Each row was made from one walk, in order. Every step used is in the known rows, and no mark comes twice. Write each row's walk.
Each row is shifted at random along 7 fixed directions that mean nothing.
Known rows
f/l/t/r/p/e: [  49  -54  -78  256 -225   81  641 -356 -186 -346  368  389 -257  184
  146  258 -227  476  109   46 -570 -379  201  154   66  311  264  -60
  116 -407 -111   50 -232 -446  318  181 -134 -365  260  151   60]
p/l/a/t/r/e: [ 406  143  156  287 -127  325   98  118   74  379  -77 -118  181  194
 -105  -59  156   86  306  238   43   37  343 -196 -163 -156   61  -14
  327 -296 -229  174   25 -211   62 -154  -64 -288  167  224 -163]
l/f/p/e: [ 481   -2  -36  125  -92 -205  179  -78 -464  391   85  131   99  259
 -241  -75 -228 -280   28 -232 -147   32    4  112   24 -162  295  143
  -31  209  111  166 -148 -162  464  139 -268 -256 -233  166  292]
r/t/a/l/p/e/f: [-111  322   16  146 -324  -20  429   31   59  231 -119   67  160  103
   -2  -17  134 -101 -218 -147   69 -238 -147  138  325 -330  559 -105
 -184  398   70  196 -112 -286  495 -110  119  -13  206  369  458]
t/r/e/l/f: [ 244  118  268  190 -225   42  257 -164 -145   67 -100  247 -154  277
 -113  123  -70  105  -19  182 -165  -21  -34   45   66  -59  198   91
  246   14   84  300   48 -118  310 -112  127 -218  177  128   -3]
a/r/p/f/l: [ 137 -119  291   18 -304 -336  271 -132 -355  181  140  135 -181  199
  -69   13 -578   90 -233  -28 -423 -298 -337   83 -234  -11  271   79
   55   61  287  342  -58 -148  274  220  155   71   12   78  324]
t/a/l/p: [  -6  285  122   26 -164  181  288   21  185  -23 -190 -376   65 -195
  318  138   18  -34  -75  403  -83 -224   18 -108 -191  110  207  -86
   67  -44 -138  386   71  -79  181 -150  155   48  276  -11  -45]
f/p/l/a/t/e: [ 183  252  163   94 -212  -14  455  168  -66   13   -9 -486  214  -88
  239  -98   87 -125 -163  -75  -31 -155    1  -19  -26 -181  563  -57
 -245  138  351  279  287 -233  332 -131  174  -67 -132  296  293]
f/l/t/e/r: [ 373  143  195   81 -127  139  121   50   25  574 -167 -272  150   43
  -24  -68  100 -147   -9  -64   73   58   76  137  160 -260  283  -86
  111  151  211  287  224 -134  285 -177  178 -219  226  126   55]
f/e/r/a: [ -80   65  160  116  -54    8  179 -130 -185 -123  -49  237  -78   30
   19   -9 -168  310 -149   38 -176  -53    8   56  322  163  418   44
  177  -21  458   47  228 -247  260 -185  187 -109   70 -241 -111]
e/r/t/a/p/f: [ -50  268   19  175 -201  193  -37  -56   52  389    8  431 -103  220
   40  -27  -38  -21 -109  100  -85 -279  -77   51  105  -50  236  -48
  237   73 -124  169 -390 -134  246   24  -48    2  446  -60  172]
r/a/t/e/f/p/l: [ 284   20   75  213 -137  -11  346 -222 -160  458 -273   94   64  312
 -120   11  -74  -10  150  -67 -171 -184  -75   63  230  -59  368  -59
  159  153   20  281 -239 -280  537   48   99 -497  121  115  180]
f/e/p/l: [ 195 -169   81   62 -284 -117  425   37 -327 -122   80 -357  102  125
   98  180 -264  174  163   20 -150  -84   28  -24 -240   28   36  -79
  -62  -63   25  150  184 -280   78   81   98 -204 -286  261  151]
l/f/p/e/t/r: [ 257  241   16  330 -254  253  235  -32 -134  -34  -56   77  134  467
  513  178   91  134    9  210  -36 -101  210  121   87  -65  123 -105
  134  -90  -98  147 -106 -280  169    8  283 -497  341  130  -48]
a/t/e/r/p/f/l: [ 513   -3  295  217 -266   15  101   55 -177  610 -146 -141  199  466
  -18  -56  -66  -95   86  -60  101  -22   12  118 -113 -345   50   12
  187   59  -57  390 -141 -243  246    9  236 -294  113  267  159]
t/r/a/l/f/e/p: [ -50  369 -194  214 -212  157  495 -220  -32   99  126  239  -92   40
   80  198   47  104 -227  322 -238 -430   35  116   96  140  345  -25
  296  -31  -54  288 -373 -360  491 -122 -308   70  707  230  316]
e/f/p/l: [ 252   83   24  137 -196  149  160 -170 -191  -14  -43   -3  -54  179
  298  183  -56   55   34  193  -94 -252   27 -118 -229  117  -57    0
  174 -229 -225  323 -291 -278  202   43  196  -76  180  144   68]
p/l/t/r/e: [ 412   -9   96  196  -98  291   40  -46 -133  520  -98  118  218  346
 -482 -166  250 -182  434 -113  254  424  497  145  512 -353  111  132
  320  -77 -334   40   31 -113  248 -146   54 -560   64  137 -187]
r/e/f/l/t/a/p: [ 229  180   81  197 -233  -14  614  -28   19  -18  105  -92 -142  -33
  268  163  -42  270  -76   41 -426 -539 -159 -125 -496  168  327  -86
    0 -181  159  308 -192 -348  311  -15 -281  -68  -41  435  294]
r/p/e/t/a/l: [ -56  134   53  170 -240   19  490 -164  -14   23  122  153 -191  -93
  -76  106 -241  185  -79  -57 -397 -453 -186   -1  -88   76  481 -123
 -112   88  128  203 -112 -383  420   16 -254    0  100  102  344]
f/l/a/r: [ -46  -26   26  -89  -90 -116  338   51    6  312  -60 -184  112   19
 -107   14 -128   54  -69  142 -174  -43 -114   22  229  -44  216  -18
  177   66  145  137  207  101   72  -61  -13  -80  205  109   81]
a/r/t/e/p/l/f: [ 467   22  183  229 -314   22  203   57 -193  607  -92   -3  134  353
 -179    7 -221  -64  265  113 -129  -38   43   47 -164 -212  156 -115
  249  109 -130  337 -121 -215  327  167   83 -431  121  193  156]
r/e/f/p/l/a: [ 287   46   98  137 -231  -84  423  -96 -354  255  -59   28   89  259
 -167   61 -233  -24   13  -57 -123 -145  -59  -54  140  -85  397   88
   82  103  153  308  -45 -260  465 -103   50 -269  -77  200  166]
e/r/t/a/p/l: [   8  241  232    4 -185  292   67  -12 -219 -246  206  400 -236 -123
 -148 -287  284  -78    9 -145   32  178  277  -28  310  -20  383  342
  219 -272  -76  124   77 -207  360 -201   -1  212 -419  -78   73]
r/p/a/l/t: [ -97 -119 -123   34 -107  -30  495 -241 -109  356  139  216  -50    1
 -362   65 -352   63  135  -23 -424 -335 -164   67  247  106  364  -21
   65   -4  -61  132 -214 -107  338  207 -307 -287  165   33  217]
e/t/r/a: [ 104  211  256  -51  -53  117 -240   90  -45  261  -44  268 -166  -65
 -170 -223   77  -92 -156 -181   22  147    6  -38   98 -150  371  157
   83  113  350   63  262  -45  221 -169    3  152 -351 -211  -34]
r/p/a/t/e: [ 230  -33  -21  116  -88 -104  207  -17 -162  484  119   85   91  139
 -422 -149 -198 -164  153 -247 -189 -102  -19   86   87 -125  393    6
  -47  221   86   76 -136 -193  386  119 -418 -304 -165   43  254]
f/p/l/a/e/t: [ 250  149   27  224 -148  191  406  -89 -112  473 -133 -166  139   24
  114   70 -216   25   69   73 -203 -308  -16  -34   52    5  375 -185
  140   23   80  301  -43 -309  419   -9   59 -354  398  -23  116]
t/r/e/p/l/f: [ 389   46  245  182 -330   79  252 -111 -412   92    8  219  -20  440
 -228   61 -128  -48  187  130  -71  159  199   56  144 -140  155  201
  297  -47 -168  303   15 -173  351  -55  117 -368 -106  116  -14]
f/l/a/p/e: [ 145  258  -46  251 -141  289  412 -152  -82    9    1  -73  132 -108
  260   96   49   87   19  265  -83 -331  284  -91   68  119  263  -67
  216 -251 -159  252 -200 -446  358 -136  -10 -103  466   91   36]
r/a/t/e/p/l: [ 310  122  253  175 -210  145  200   85  -89  160 -122 -226  107  -10
   37  -49   -3   32  178   51  -26 -115  127 -173 -268  -58  265  -61
   57  -61   14  279   69 -373  295  -60  115 -158 -255  112   66]
t/a/e/p/f/l: [ 248   22   61  150 -231 -144  454   51  -92  164  -62 -262   69  234
  138  168  -98   93   21   76 -241 -286 -177 -100 -345  -27   77  -36
   -1   68  -77  271 -121 -180  190   25 -231 -135  -75  425  308]
e/r/t/a/l/p/f: [-284   21  -49   84 -391 -116  536  324  141 -276  188 -169  119  337
  323  235   36  370  -33  237 -151 -303 -202  -74 -307  -57    0 -106
 -116 -151 -208   62  -54  -20 -243   76    3   15  -81  686  329]
r/e/f/l: [ 327   23    5  121  -60   -8  123 -243 -143  662 -139  227  -12  169
 -405  -61   25 -177    7 -241   64  -98  -26  124  264 -215  163   56
  224  199  -11  206 -343 -267  520 -113 -149 -115  316  211  250]
t/e/l/a/p: [ 339  194  116  135 -132  264  264  -49  -77  379 -277 -213  181   46
  -98   84   68 -182  253  261   73   54  200  -35  172  -39  166  -19
  332   32 -216  396   -2 -129  374 -208   41 -355  210  -73 -120]
f/l/p/a: [   6   56 -168   59  -74  264  356 -275 -124   21    9  121    6  -58
  130  104   33   24  112  212 -173 -257  258  -57  343  227  185   44
  248 -277 -324  144 -218 -274  347    2  -67 -215  330  -40  -56]
e/t/r/p/f/l/a: [-201  -60 -215  -16 -275 -185  573  -71 -126  100  341  412 -178  360
 -113  194 -111  177 -184 -177 -347 -351 -270  130  272  -99  258   72
  -69   60   14   16 -237  -46  160  142 -399  -27   24  484  477]
a/e/r/t: [-305   10   55  154 -318 -305  327  266  227  232  108 -271  176  189
  175  171 -505  402 -254   48 -226 -447 -470  193 -293 -116  247 -497
 -206  366  471    3  115 -111 -122  119  217  -34  513  268  393]
a/p/e/t: [ 283    2  -14  224 -177  134  112  -18 -218  356   52   48  116  188
  -72   -3 -159  -17  265  -63  -67  -73  114   59  -70  -92   52 -149
  118  -20 -156   48 -182 -281  186  142 -105 -345   45    4  142]

Write each row's walk
[  72  378   39  246 -263  509  400 -219  -92  -99  138  194  -64  -20
  281   40  191  138  -47  172 -113 -307  426   32  363  137  472    1
  289 -297  -63  189  -86 -555  508 -242  101 -224  473  -17  -53]  f/l/t/r/e/p/a
[  25  265 -103   81 -297  109  380   64  107  347   89  -83   25  107
  300  119   74    9 -199  169 -207 -433 -128  -23 -125  -67  215 -130
   73    9  -97  252 -230 -153  171   35 -180   46  420  399  383]  e/p/f/l/t/a/r
[ 348  163  383  164 -270   68  289  176 -354 -193   -3  -93  190  273
  -72  -97  141  -39   54  178   94  244  153 -105   27 -190  260  386
  159 -155   57  399  259 -151  217 -270  138 -154 -517  246  -25]  t/e/r/p/a/l/f
[ 395  159  261  279 -128  145  190  -52   38  571 -316  -47   54  270
  163   15    5   95  -29  216 -193 -249 -143 -111  -23 -150  226 -100
  250   -7  168  392    7 -155  235  -60  158 -296  427  155   60]  p/f/l/a/t/e/r
[ -15  -87  -29  208 -307 -189  470  169 -100  245   -9   46  231  607
  -16  154 -262  254  179  107 -240 -152 -143  104  144 -126  184 -220
   62  201   -8    7  -70  -42   43  185   49 -613  101  260  164]  l/a/r/t/e/p/f
[ -59   13  -78  360 -294 -109  634   73  153    8   20 -190  196  432
  556  392 -347  581  -33  374 -458 -594 -189   29 -369  161  175 -383
  -50  -66   78  128 -185 -233 -117  217   42 -513  558  348   64]  l/t/a/r/p/f/e
[  58  177  141  137 -271  184  229  -36  -50  215  -83  261    2  387
   85   90   73   44  -51  153    3 -111  -45    1  197 -181  121   99
  221  -74 -189  287 -160  -70  171  -29  182 -143  231  151   53]  e/l/a/t/r/p/f
[-246   52  -25   43 -332 -155  804 -219 -162  109   -1   71   17  213
  -79  127 -289  104 -110  -65 -447 -170 -215  370  794   -1  750 -178
  -40  395  294  100  225  -91  514   32  140 -526  334   28  330]  f/p/e/l/t/a/r
[ 216  115  345  174 -353  -17  359 -138 -377  166  -65  257  -83  385
 -244   48 -256    7    3  151 -216  -12  -74   37  243 -113  390  166
  286   80  109  363   93  -95  413 -108  164 -289   12    6   76]  t/r/e/l/a/p/f
[  -4  151 -181  319 -149  172  550  118  214  -67   65  -72  182  340
  363  169  448  361   27  181  -76 -256   48  -53   23  -63  -18  -63
   97 -302 -250   16 -217 -161  -95 -111 -239 -222  368  720  210]  p/f/l/t/a/e/r
[ 361  265  383  373 -423  328  240   28  -95   -8 -147 -133  151  382
  386  132   29  197  120  365   43  -92  215  -32 -210 -119  101  -85
  280 -272 -123  404    5 -327  116 -117  612 -405  280  178 -154]  a/p/l/t/r/e/f
[ 352  -64  301   56 -351 -294  485  -34 -343  141  126   46 -169  337
  -76    5 -303  109  -62 -179 -428 -113 -220  163 -188  -95  316   60
   59   19  301  271  123 -157  372  128   39 -217 -309  284  344]  a/t/r/e/f/l/p
